Below are the code and all the weights of a small trained network. Each question names an input and a class and asks about switching units off, where a switched-off unit gives its printed mean instead of its output.

import numpy as np


def w(rows, s, z=0):
    codes = np.array(rows[::2]) - 128.0
    scale = np.full(codes.shape[1], s)
    scale[-1] = z or s
    return codes * scale


def f(y):
    return y / 2 * (1 + np.tanh(0.7978845608 * (y + 0.044715 * y**3)))


def log_softmax(a):
    a = a - a.max(-1, keepdims=True)
    return a - np.log(np.exp(a).sum(-1, keepdims=True))


def net(x, mask):
    res = np.array(x, float).reshape(1, 6) / 4 @ E
    y = f(res @ A[0][:, :-1].T + A[0][:, -1])
    res = res + np.where(mask, y, B[0][:, -1]) @ B[0][:, :-1]
    return log_softmax(res[-1] @ U[:, :-1].T + U[:, -1])


A, B = {}, {}
E = w([
[76,146,234,227,188,231,114],'x0',
[149,99,229,164,119,20,136],'x1',
[164,197,100,228,40,133,108],'x2',
[29,45,155,105,3,155,154],'x3',
[13,233,115,123,147,60,94],'x4',
[128,125,129,126,128,127,130],'x5',
],0.0036)
A[0] = w([
[126,136,111,120,129,148,127,104],'neuron 0',
[157,114,242,163,114,2,135,119],'neuron 1',
[155,113,72,87,97,72,123,117],'neuron 2',
[99,134,186,172,162,187,121,108],'neuron 3',
[189,171,104,148,212,110,134,115],'neuron 4',
[174,156,118,135,182,118,122,100],'neuron 5',
[125,119,126,121,128,124,117,254],'neuron 6',
[123,120,126,118,128,121,117,247],'neuron 7',
[70,91,137,120,59,141,140,98],'neuron 8',
[29,201,120,125,143,73,123,109],'neuron 9',
[156,117,75,82,97,77,126,107],'neuron 10',
[101,136,187,167,160,188,122,111],'neuron 11',
[117,136,125,131,130,125,128,70],'neuron 12',
[110,157,39,98,135,223,124,101],'neuron 13',
[67,86,138,118,53,142,137,105],'neuron 14',
[26,201,121,124,144,70,124,113],'neuron 15',
[100,135,185,172,161,185,121,106],'neuron 16',
[175,201,99,233,3,137,110,104],'neuron 17',
[81,43,159,20,238,125,129,97],'neuron 18',
[100,136,190,168,162,192,119,113],'neuron 19',
[188,167,107,144,207,112,126,111],'neuron 20',
[219,61,144,132,114,179,139,111],'neuron 21',
[165,148,122,132,170,121,120,87],'neuron 22',
[60,176,118,129,138,92,118,103],'neuron 23',
[211,74,148,128,115,171,140,100],'neuron 24',
[127,126,135,125,127,121,128,134],'neuron 25',
[115,131,159,159,143,150,120,85],'neuron 26',
[66,87,141,114,48,144,137,106],'neuron 27',
[190,169,106,146,210,111,129,113],'neuron 28',
[107,159,26,97,136,236,124,101],'neuron 29',
[224,65,150,127,112,180,137,106],'neuron 30',
[153,113,202,154,118,58,123,101],'neuron 31',
[127,129,129,130,127,129,129,30],'neuron 32',
[154,121,80,82,100,85,129,98],'neuron 33',
[91,108,131,127,87,135,139,88],'neuron 34',
[65,86,138,117,51,143,139,104],'neuron 35',
[155,119,77,81,98,81,125,103],'neuron 36',
[111,129,164,159,149,161,118,101],'neuron 37',
[156,114,72,84,97,74,123,111],'neuron 38',
],0.0084,0.0054)
B[0] = w([
[114,124,124,126,135,127,120,116],'neuron 0',
[33,120,110,127,142,196,98,194],'neuron 1',
[106,136,136,136,108,91,169,162],'neuron 2',
[106,139,124,126,105,80,166,159],'neuron 3',
[150,119,177,116,103,109,84,178],'neuron 4',
[136,123,149,115,121,108,95,140],'neuron 5',
[146,124,162,142,90,170,163,254],'neuron 6',
[149,122,164,137,85,178,170,245],'neuron 7',
[146,127,161,116,121,107,82,159],'neuron 8',
[175,109,55,136,107,139,122,173],'neuron 9',
[104,140,130,133,111,87,163,155],'neuron 10',
[108,139,126,126,104,84,166,159],'neuron 11',
[125,125,107,117,143,110,115,100],'neuron 12',
[58,117,123,129,141,162,103,161],'neuron 13',
[149,128,168,118,117,110,80,170],'neuron 14',
[176,110,54,139,104,142,122,177],'neuron 15',
[106,139,123,123,107,81,164,157],'neuron 16',
[171,143,144,111,255,126,170,202],'neuron 17',
[173,161,134,135,249,131,154,201],'neuron 18',
[108,139,128,128,101,81,170,164],'neuron 19',
[147,121,171,116,107,108,84,170],'neuron 20',
[164,123,56,138,103,136,118,174],'neuron 21',
[131,125,137,114,130,104,97,122],'neuron 22',
[155,114,82,129,120,128,122,142],'neuron 23',
[156,120,64,133,114,128,117,156],'neuron 24',
[127,134,129,129,127,135,127,133],'neuron 25',
[112,133,113,115,132,93,135,117],'neuron 26',
[151,127,172,117,116,109,77,175],'neuron 27',
[149,120,174,116,104,109,83,175],'neuron 28',
[45,117,122,131,142,170,99,172],'neuron 29',
[163,122,52,137,105,134,115,172],'neuron 30',
[75,122,111,120,145,153,104,144],'neuron 31',
[116,127,105,110,154,99,108,90],'neuron 32',
[104,140,124,129,116,87,155,144],'neuron 33',
[134,127,140,117,132,109,99,124],'neuron 34',
[150,126,170,117,117,108,77,172],'neuron 35',
[103,141,127,131,113,87,159,150],'neuron 36',
[114,133,122,122,123,96,145,130],'neuron 37',
[104,139,132,134,109,88,167,159],'neuron 38',
],0.035,0.0041)
U = w([
[79,168,136,132,74,28,203,104],'0',
[170,111,209,76,96,88,19,105],'1',
[145,122,146,154,107,173,155,253],'2',
[182,98,31,150,101,138,113,85],'3',
[155,168,146,115,254,134,155,90],'4',
[7,105,119,126,133,185,86,95],'5',
],0.0063,0.0062)

Each question gives the input, the list of numbers given to net, and the class t.
The units are the neurons (one row each of A and B). Each row of codes is followed by its name. A weight is (code - 128) times the scale printed after its matrix; where a second scale follows, it is the last column's (A, B and U).
mask holds one flag per neuron, in row order. A switched-off neuron (its flag False) gives its mean, the last column of its row in B, instead of its output. The means were averaged over made-up inputs and are rounded, as every weight is.
A unit's drop is (log p(t) with every unit on - log p(t) with that unit switched off) / (log p(t) with every unit on - log p(t) with every unit switched off).
The circuit of an input: a set's keep is (log p(t) with only the set's units on - log p(t) with every unit switched off) / (log p(t) with every unit on - log p(t) with every unit switched off). Starting from the 12 units with the biggest drops (on a tie, the unit counted first), units are removed one at a time, each time the one whose removal leaves the highest keep (on an exact tie, the one counted first), for as long as the keep stays at least 0.8.
circuit, biggest first: the units of the circuit, biggest drop first
unit that matters most: the unit with the biggest drop
top k neurons: the k neurons with the biggest drops, biggest first
drop of u: that unit's drop, to one decimal
input [-6,3,3,5,-7,6], class 3: top 2 neurons => neuron 30; neuron 21
input [1,-7,-1,-3,0,-3], class 5: top 2 neurons => neuron 29; neuron 13
input [2,2,8,8,7,1], class 1: top 2 neurons => neuron 27; neuron 35
input [6,-5,7,-7,-2,-5], class 1: top 3 neurons => neuron 4; neuron 28; neuron 20
input [-5,-2,-3,6,7,-4], class 3: top 2 neurons => neuron 15; neuron 9
input [-3,7,-5,-8,8,-8], class 1: top 2 neurons => neuron 4; neuron 28
input [6,-2,3,2,7,-2], class 3: top 2 neurons => neuron 15; neuron 9
input [-7,3,-7,3,8,0], class 3: unit that matters most => neuron 15
input [5,4,5,1,8,-3], class 3: circuit, biggest first => neuron 15; neuron 9
input [-2,7,5,7,-3,1], class 1: top 2 neurons => neuron 27; neuron 35
input [-6,4,-2,-8,8,8], class 1: top 3 neurons => neuron 4; neuron 28; neuron 20
input [4,-6,-6,3,-4,-1], class 4: top 2 neurons => neuron 18; neuron 1
input [-1,7,-6,-3,-3,0], class 5: top 3 neurons => neuron 1; neuron 17; neuron 31
input [6,-8,-6,1,0,4], class 5: top 2 neurons => neuron 29; neuron 13
input [0,8,7,-3,-6,-3], class 5: top neuron => neuron 1
input [0,-7,-3,-1,1,6], class 5: top 3 neurons => neuron 29; neuron 13; neuron 17
input [8,-3,2,-8,8,-8], class 0: drop of neuron 8 => 0.1
input [3,-8,-1,5,6,0], class 5: drop of neuron 29 => 0.8
input [-5,-4,2,-7,0,5], class 1: drop of neuron 4 => 0.2
input [-1,-7,0,-6,8,-3], class 3: circuit, biggest first => neuron 15
input [-3,8,-8,-3,-4,5], class 4: drop of neuron 1 => -0.1
